Each row has a class, written as a number after it.
[ 183  -31 -187  -88 -153   32   64  -55    8   64   41   66   40   12
   66   14 -182  -79  -23  -38   54 -145  176  -74   67   17   87 -212
   72  -56    6  189 -157] -> 3
[-155   -4  142   43 -110   98   20  105  -72   52 -158 -347   90  120
  -80  -54 -280  136  223 -114 -106 -153 -169  146 -105 -249  -15    6
  -18   -5  164   57  239] -> 2
[  -8   33 -121  195  -45 -164  -96  153   74   26  155   93  180  -87
   53 -108   48  297 -147  140   44   40  201 -186  -85  -37 -115  184
 -187   20 -244  255 -335] -> 4
[ 385 -159   18 -328  -77   95    2  -59  -69 -135  132  -23  127  -98
  -12   42 -320 -275 -185   16 -148  108  196   -1  -36  -12  -34 -244
  -24  -36   42  293 -119] -> 8
[  44 -125   29  225 -287   46   46 -199   77   62  173   22   98   51
  159  -64   -8  244  139  -57  192    1  212  107  155  306  132  266
   79 -144 -233   81    1] -> 0
[  67  -73   23   31  163  -24   48 -130 -102   25  132  108  161  -68
   42   19 -143 -111 -246  172  -65   83  144   20 -146   55 -288 -263
 -184  -79  -84   95 -224] -> 7
[ -16  -44  165  -67 -122  -30 -270   57  366  -39  -11   19  130 -107
  342  -25  104  249  -99   13  -84   -8   74 -277  -86  231 -203  306
 -198  106  -67   85  -76] -> 7
[ 154  125 -153 -306   52  277  194  -75 -117  -86 -135  396 -221 -207
    1  215  135 -273   44 -166  122   87  200  111  113   92  148 -365
   49  -12   47  -77 -222] -> 2
[ -66   25  141   26 -140  -32 -311  122  415  -45 -200  122  129   20
  320  -40  249  418   50   21   93   -9  112 -229  -58  165   89  436
    2  221 -134    8   32] -> 0
[ 178   75  -69  198  328  -55   71 -238  127  118   29  -92    5    1
 -361  105 -302 -375  -57  176  -65  -75 -195   48 -339 -178 -354 -269
   66  -83 -187  -69  -84] -> 2
[ 284 -238  320 -399 -202 -312 -320  525  470 -362 -347  -32  157  146
  591   26  203  443  421  -36  -18  333  156 -277 -186 -462  449  867
  311  663 -135   24  303] -> 7
[-174   43  122  -23 -160  -25 -168  -22  320   19  -13   67  103 -125
  369    9  148  321  -62   98  -30  -15  148 -299  -41  184 -259  224
 -198   70  -73   18 -142] -> 6
[  58   69 -235 -206  -31   93  117 -129  -28   63  -58  280  -54 -221
  -40   98  124 -150  -47  -28  102  -69  138   34  111  125  -70 -412
  -82 -129  -36  -60 -242] -> 3
[-133   59   68  -18 -133    1 -112   71  289   -7   11  125  202 -183
  294  -33  240  223  -66   29   39  -24  151 -234 -110  126 -229   47
 -221  146 -108  -99 -149] -> 2
[ -49  -37  -77  351 -265  -62   70  -69  154    5  204  -88   66   56
  173  -22 -118  290  170  -71   54   -9  110   70  183  254   37  201
   62 -128 -246   70  -82] -> 3
[-311 -142 -136  536 -697 -202  311  -83   99 -202  319 -109  109   69
  496 -137 -241  343  104 -226   11  -68  248  207  624  284  -39 -101
  -97   33  -35    4 -291] -> 6
[ -98 -147  385  177 -102 -130   68   31 -231 -121   71 -438  238  137
  133   22 -299   81  251 -195 -206 -166  -55  242 -124 -467   26 -290
  -12   81  244  144  190] -> 8
[-120    9  140  -60  204   96 -111  -55    6   62 -170 -153  280   98
   83  -44 -210  161 -149  244   -8   90    9  -56 -176   56 -403 -112
 -247  -78   39  207  -72] -> 6
[  34  -83  -46  -87   38   25   84 -192 -156   68  157  119  128  -70
    4  -77   26  -14 -254  172   52   56  163  -55   -2  163 -229 -185
 -155 -180  -57   44 -106] -> 1
[ 154   26  111  -11  -42   74  120   -6 -218  -32   27 -134  251   52
   74  120 -241  -94  124  -32 -104 -167   95  -14 -242 -422  -11 -491
   41   10   95  285  -68] -> 2
[-225   -9  214  173 -208   78  173   21 -292  -60   69 -201   35   40
  -62    2 -231 -124  193 -282 -154 -147  -73  450  180 -134   79 -255
  -40 -115  300   57  101] -> 2
[-365 -160   93   81   66  -33 -145 -207 -159  147  526  111  366 -292
 -284 -203   42  -69 -655  204 -172  195  227  156  139  699 -380    2
 -483  -95 -124  -27 -203] -> 5
[-236   99  -63   46  -91  -33  -46  -88  398  -53 -113  414 -157 -199
  400   94  358  313   76   26  139   94  137 -120  100  288  -88  264
  -35  113 -280 -239 -193] -> 4
[  29  -52   75  -56   16   37   47 -133  -65   96  159   -4  235 -120
   62  -38 -176  -32 -253  192 -111   38  200 -123 -164   -4 -395 -330
 -272 -124  -58   74 -233] -> 3
[  65 -257  217  158 -143 -180  -59  119 -261   88    8 -623  149  161
 -144 -124 -565   87  191  -80 -151  -46  -74   47 -144 -444  129  182
  -60 -130  240  385  126] -> 4
[ -38  285 -194 -149  -39  233  135  111 -211 -194  324  149  187 -249
 -148  -84   96 -252 -609   90 -152 -223   18  -73  -60  166 -571 -661
 -416  223  -44  209 -424] -> 7
[  -1 -143 -376 -226   -6 -277   90 -167  253  265  252  509  108 -349
   54   31  184 -160 -314  227  -73  181  445  -93    9  374 -561  -91
 -346  -74 -288 -302 -258] -> 3
[ -21   53   -3  298  104 -137 -260  -96  -61  386  149  111  228  -70
 -399 -128  -90  164 -430  242 -261 -175  155   54  -85  186 -130 -115
 -146 -197 -236  232 -146] -> 0
[ 198   76  143   41  358  -15   10  -90  183  -95  -68 -372  134  282
   -3  103 -482  -99  -30  201    4   59 -269 -264 -465 -139 -394  -56
   73   64  -93  209  -41] -> 9
[ -68  -11   55  -83  -96   17   -8 -112  240  -57   71  346   46 -318
  258   89  193  -33  -77   26  -51  129  200   37  -25  252 -255    6
 -192  -28 -200  -96 -218] -> 5
[-105  -64 -126 -183  -44  -15 -275 -137  538  132   31  427   -5 -235
  114   14  311   64 -249   69   45   59  220  -86  140  718 -206  459
 -183  -29 -303 -209 -109] -> 2
[  79  -83   35  -23  175   -7   -1 -107  -60   28  132  -51  243  -84
 -114  -92 -209  -69 -270  210  -21  139  148   -5 -209   44 -298 -118
 -155  -12 -164  133 -190] -> 1
[ -13    5  -88  350 -222   35  134 -106  176  -49   64   29    5  107
  225   26 -129  171  167  -81   80  -15   61  111  203  291  -18   50
   48 -115 -168   22  -89] -> 5
[ -91   45   75  386 -207   35 -111  -55   95   85   26 -245   30  164
   52  -54 -190  448  198  -55   -6 -153  -31   22   96  241  133  310
  130 -121 -101  194  140] -> 3
[-162   76  -43  130   69   -5   -7  -53 -152   26   61   82  139  -28
   40  -91    7  189 -244  175   59  -12   64   -4   47  117 -169 -218
 -152 -106  -80  164 -227] -> 7
[ -25   -8  -12 -131  -54   86   79 -182 -126   58   45  251   17 -181
   14   68  148 -128  -55  -74   42 -106  158  130  107  113   10 -349
  -72  -92   -8  -34 -146] -> 4
[  41   -8  -16 -113   18  169  293 -169  -48 -101  -10  101  -62 -104
  107  114 -236 -434    1  -52  -49   33   36  138  -24  -58 -259 -500
 -118   -5  128 -123 -207] -> 9
[  71 -169 -208 -180  -88  152   74 -643  -95  464  241  623  135   98
 -130 -446  154 -289 -605  182  530 -247  419  124  483  843   37 -285
  104 -327 -160 -167  -20] -> 6
[ 450  -26 -224 -231  297   -3  -21  -88  196 -104  -49  106  -74   66
 -207   60  -14 -354 -165  125  233  131   -1 -231  -76  154  -93   21
   65  179 -269  -51 -199] -> 8
[ -92   62  -81   65 -308  236  109  -20  342 -127  -61  -87   69  -27
  413  -21  -31  362  370 -104  273  139   81 -125  254  305  -62  147
    7  101 -221 -113 -123] -> 8
[ 193 -165  -87 -142  262 -261 -427 -185  393  479  -35  285  139  351
 -159    3   66  265 -560  383  233    4  229 -608 -148  710  -35  712
  -82 -106 -343  169 -159] -> 0
[-125  -85  203 -342 -361  305  207 -229  255 -130   32  245   79 -439
  400 -124  -12   -6   -3  -43  -58  290  253  262  224  124 -376 -259
 -209   17   -3 -295 -143] -> 9
[ 158  127  -36   44  177  105   57  -19  180  -69 -225 -179 -131  266
  -32   28 -199 -175   42   60   93 -108 -315 -207 -244 -155 -137  -13
  134   38  -46  -11   29] -> 6
[  34  -66  -75   88  114  -44   -5 -165   24   76  177   63  179 -151
 -112    4  -85  -37 -215  121    6  169  168   51  -83  237 -234 -110
 -163  -84 -167   53 -208] -> 0
[ 155  100  -87 -359 -206  236   92   17  -40   70 -147  255  -99 -190
  106   33  162 -185   87 -181  -28  -62  159   13  114   71   49 -261
  -13   13  136   47  -18] -> 6
[ -72  108  -90  384 -371 -118  143   19   32  -64  210  187   -2 -177
  246  -67  286  255  161 -115   94   82  205  126  284  182   67   57
  -22 -233 -260   68 -242] -> 6
[  24   -7  273  -50  -30    5 -269   83  226   -1 -116  -68   53   37
   14  -12   48  212   16    0  -94  -80   68 -127 -138   32   93  420
   50  226  -87   18  113] -> 1
[ 104  202 -142  -93   -2  202  234  -40  -43 -169  -50  199 -199 -221
   81  229   23 -247  112 -147   10   15   37  -21  -13  -74  -94 -476
  -54  -78   27  -13 -295] -> 8
[-292   -7  -96  175 -363   67  508 -111  120 -445   77   66 -233  107
  899   81 -126  172  232 -185  317  343  128 -113  535  302 -143 -107
  -80   25  216 -210 -348] -> 9
[-166  147 -153  289 -322  142    2 -140  410   47   17  172  -37  -32
  233 -116   32  446   20  -18   47  -40  171  -19  326  530 -157  156
    9  -88 -295 -132  -73] -> 7
[  36  -15  -69  -20   26  -55   56 -189  -66   97  176  202  117 -281
  -20  -64   57    5 -255  205   11  160  246   51  -21  121 -299 -201
 -197 -275 -246   88 -305] -> 6
[ 194   19 -100 -216  -79   98   33 -112   48  111   75  148    6 -277
  -69   30  -41 -246 -160  -19 -115  -45  154 -148 -105   32 -143 -295
  -92  -29  -15   35 -188] -> 7
[ 147  -51  -79   22   52 -164 -277  -66  250  411  132  382  142 -228
 -122  -45  515  190 -166   65  108 -257  276  -27  -90  282   72  235
  -77 -235 -366  -53  -94] -> 1
[ 243   55  166 -334  110  162   32 -160   63  131 -182  -33  -11   63
  -83   88 -222 -357  -58   88 -129 -107  -69  -48 -181 -137 -310 -382
    1 -130  166  -28   93] -> 3
[-137  125  124  -43  -83   70 -176  -13  294   75  -99   49  141 -121
  268   10  186  431   50   70   75  -80  151 -244 -109  114 -221  186
 -147    5 -127   61 -103] -> 6
[ -69   16  115  163  148 -121 -117  105  284 -227  128  132  196 -116
  209  114  126   96 -120   52 -114  147   41    8 -311  165 -222  221
 -124  201 -275   60 -180] -> 1
[ -15   21  -51  251 -291   32    8  -84   78   41   71   63    8   89
  228 -118   48  373  110  -34  190  -48  151    5  256  372  111  264
   40 -190 -148  174  -31] -> 9
[ -17   46  -32   62  142   89   70 -282  -58   56  199  164  206 -276
  -51  -66 -204 -102 -547  239 -155  127  196  102 -137  204 -566 -628
 -316 -198 -121  118 -375] -> 0
[-108  154 -131  353   -1  -11   16 -172  215  -17  133  -41  183  -48
   27  -24 -149  175 -351   79  -91 -161  115   12   75  327 -549 -511
 -295  -85 -199   45 -391] -> 4
[-169   50  -72  358 -383  148  136 -239  152   46   46  106  -60  169
  316  -94  -86  321  164  -33  193  -94  187   26  409  471   44  181
  125 -126 -114   -8  -27] -> 1
[-111   36  388  261 -100 -340 -109  415 -446  199 -144 -172  -18  343
 -453  -69 -106  217  452 -365 -350 -323  -44  264   75 -656  739  319
  314    3  138  217  353] -> 1
[ 166    3  -10 -102  -50  199  247 -160 -275   14  -80 -168   56  -26
   71  -12 -244  -84  145   20  183  -87    9  -87  -96 -446  -24 -501
   10 -188  119  224 -212] -> 6
[ 200  132  -35   -3  206   25 -123   25  261  119 -231 -170  -66  164
 -270  -28 -156 -138   29  112  -11 -225 -228 -219 -313 -293 -147   49
  130   80 -126  -59  114] -> 4
[ 122  118    8  129  163  -41 -163  -51  209  196 -126 -156   -8  175
 -335  -44 -227  -90  -50  135    0 -205 -212 -120 -222   -6 -152  165
   91  -95 -139  114   76] -> 5
[ 194  -44  -54 -295 -144  179  203 -109 -229  -29  -73  155  -27 -130
  203   23   25 -167  152 -128  193    9  182    0  120 -118  155 -391
   58  -61  118   92 -132] -> 7
[  16  -19  315    7  -94   90   41  -67  163 -188  155  104  127  -96
  329  202  -62  -84   54  -72 -200   95  147   29 -196   79 -198   36
  -87   -1  -20   41  -84] -> 6
[   4  215  -64  128  193   45   21  -99  100   22  -69   19  -89   72
  -25  100  167  -85  -32   50  144 -209 -206 -136 -141    9 -175 -188
    7  -89 -127  -17 -134] -> 7
[ -98  367  444 -161  -25  536 -200  252  159 -126 -726 -307 -125  286
  279   91   23  295  419 -192 -127 -241 -293  -55 -259 -421   58  -46
  111   29  414  119  486] -> 0
[ 112   73  -83  279 -140  112  -78  -45  237   67    4   -1   54  147
   33 -110  -63  277   94  -14  159  -88   66   28   89  364   74  234
  128 -136 -275  110   65] -> 8
[ 200  217 -226  105  381   52 -145  -75  425  136 -145   28  -59  -87
 -453  118   63 -243   -8  163   40 -136 -266  -57 -316  150 -370   72
  -10 -157 -382 -207  -45] -> 6
[-176   38   96  -92  -94  -65 -265  132  375    4 -148   29   39  -15
  238  -89  175  314  -33   73  -11  -43  -49 -301  -48  207 -141  449
 -128  148  -69  -75   77] -> 9
[  36    9   31   21  151   43 -182  -99  -39  202  -35 -117  130   38
 -127 -149  -97  248 -224  251    7 -113   92 -110 -144   32 -165   43
  -66  -64 -109  212   -1] -> 1
